Below is a small trained network, with its code and all its weights. Each question gives an input and a class and asks what happens when units are switched off, that is, made to give their printed mean instead of their output.

import numpy as np


def w(rows, s, z=0):
    codes = np.array(rows[::2]) - 128.0
    scale = np.full(codes.shape[1], s)
    scale[-1] = z or s
    return codes * scale


def f(y):
    return np.maximum(y, 0)


def log_softmax(a):
    a = a - a.max(-1, keepdims=True)
    return a - np.log(np.exp(a).sum(-1, keepdims=True))


def net(x, mask):
    res = np.array(x, float).reshape(1, 8) / 4 @ E
    y = f(res @ A[0][:, :-1].T + A[0][:, -1])
    res = res + np.where(mask, y, B[0][:, -1]) @ B[0][:, :-1]
    return log_softmax(res[-1] @ U[:, :-1].T + U[:, -1])


A, B = {}, {}
E = w([
[59,120,100,200],'x0',
[48,85,101,145],'x1',
[105,197,138,116],'x2',
[34,203,57,38],'x3',
[118,185,233,107],'x4',
[127,1,193,150],'x5',
[103,133,106,31],'x6',
[211,168,64,128],'x7',
],0.0064)
A[0] = w([
[136,114,144,86,85],'n0',
[137,139,160,118,38],'n1',
[164,112,56,122,86],'n2',
[60,159,142,125,198],'n3',
[113,117,147,87,90],'n4',
[161,117,75,140,161],'n5',
[170,104,152,110,85],'n6',
[171,100,131,120,173],'n7',
[182,191,188,113,103],'n8',
[68,64,138,134,199],'n9',
[84,168,66,113,47],'n10',
[131,117,64,142,121],'n11',
[122,118,129,250,229],'n12',
[164,157,217,76,239],'n13',
[161,149,148,138,54],'n14',
[112,97,121,172,70],'n15',
[91,83,171,104,254],'n16',
[153,169,125,160,153],'n17',
[80,172,132,119,55],'n18',
],0.016,0.0029)
B[0] = w([
[180,151,129,147,155],'n0',
[131,101,134,144,145],'n1',
[84,196,145,234,188],'n2',
[121,68,134,38,219],'n3',
[180,128,125,150,161],'n4',
[92,174,154,226,186],'n5',
[192,161,49,87,176],'n6',
[195,168,68,120,187],'n7',
[126,3,197,113,208],'n8',
[154,5,170,101,226],'n9',
[73,193,63,68,227],'n10',
[78,176,236,169,182],'n11',
[216,40,188,191,254],'n12',
[192,43,133,164,239],'n13',
[196,108,146,71,154],'n14',
[162,101,203,105,178],'n15',
[170,55,172,141,223],'n16',
[91,86,205,176,174],'n17',
[117,63,71,60,194],'n18',
],0.018,0.009)
U = w([
[198,171,108,92,17],'0',
[70,229,170,152,162],'1',
[220,52,254,173,229],'2',
[43,111,174,42,4],'3',
],0.0053,0.0023)

Each question gives the input, the list of numbers given to net, and the class t.
The units are the neurons (one row each of A and B). Each row of codes is followed by its name. A weight is (code - 128) times the scale printed after its matrix; where a second scale follows, it is the last column's (A, B and U).
mask holds one flag per neuron, in row order. A switched-off neuron (its flag False) gives its mean, the last column of its row in B, instead of its output. The means were averaged over made-up inputs and are rounded, as every weight is.
A unit's drop is (log p(t) with every unit on - log p(t) with that unit switched off) / (log p(t) with every unit on - log p(t) with every unit switched off).
The circuit of an input: a set's keep is (log p(t) with only the set's units on - log p(t) with every unit switched off) / (log p(t) with every unit on - log p(t) with every unit switched off). Starting from the 12 units with the biggest drops (on a tie, the unit counted first), units are removed one at a time, each time the one whose removal leaves the highest keep (on an exact tie, the one counted first), for as long as the keep stays at least 0.8.
units of the circuit, in order: the units of the circuit, biggest drop first
most important unit: the unit with the biggest drop
k most important neurons: the k neurons with the biggest drops, biggest first
drop when u is switched off: that unit's drop, to one decimal
input [1,-5,0,8,5,0,7,-3], class 3: units of the circuit, in order : (n12 n10)
input [-2,4,4,-1,2,-6,3,7], class 3: units of the circuit, in order : (n12 n10)
input [-8,0,0,-4,-5,-4,4,-5], class 0: units of the circuit, in order : (n12 n9 n17)
input [5,-4,7,7,-1,-1,-6,4], class 1: most important unit : n9
input [-7,-6,-3,-2,-5,2,8,6], class 0: units of the circuit, in order : (n12 n6)
input [-5,-6,-6,6,-2,0,2,0], class 1: 3 most important neurons : (n12 n9 n16)
input [0,-3,0,-3,-4,-1,7,-3], class 0: 2 most important neurons : (n12 n8)
input [-5,-4,6,1,-6,0,0,-3], class 0: 3 most important neurons : (n12 n9 n16)
input [3,2,2,-1,-1,-2,0,4], class 1: drop when n13 is switched off : 0.2
input [4,-4,4,-2,0,-8,5,6], class 1: drop when n12 is switched off : 0.2
input [-7,-6,-4,8,-2,-2,4,5], class 1: drop when n2 is switched off : 0.1
input [2,-7,0,-6,-7,-4,4,4], class 1: drop when n13 is switched off : 0.2
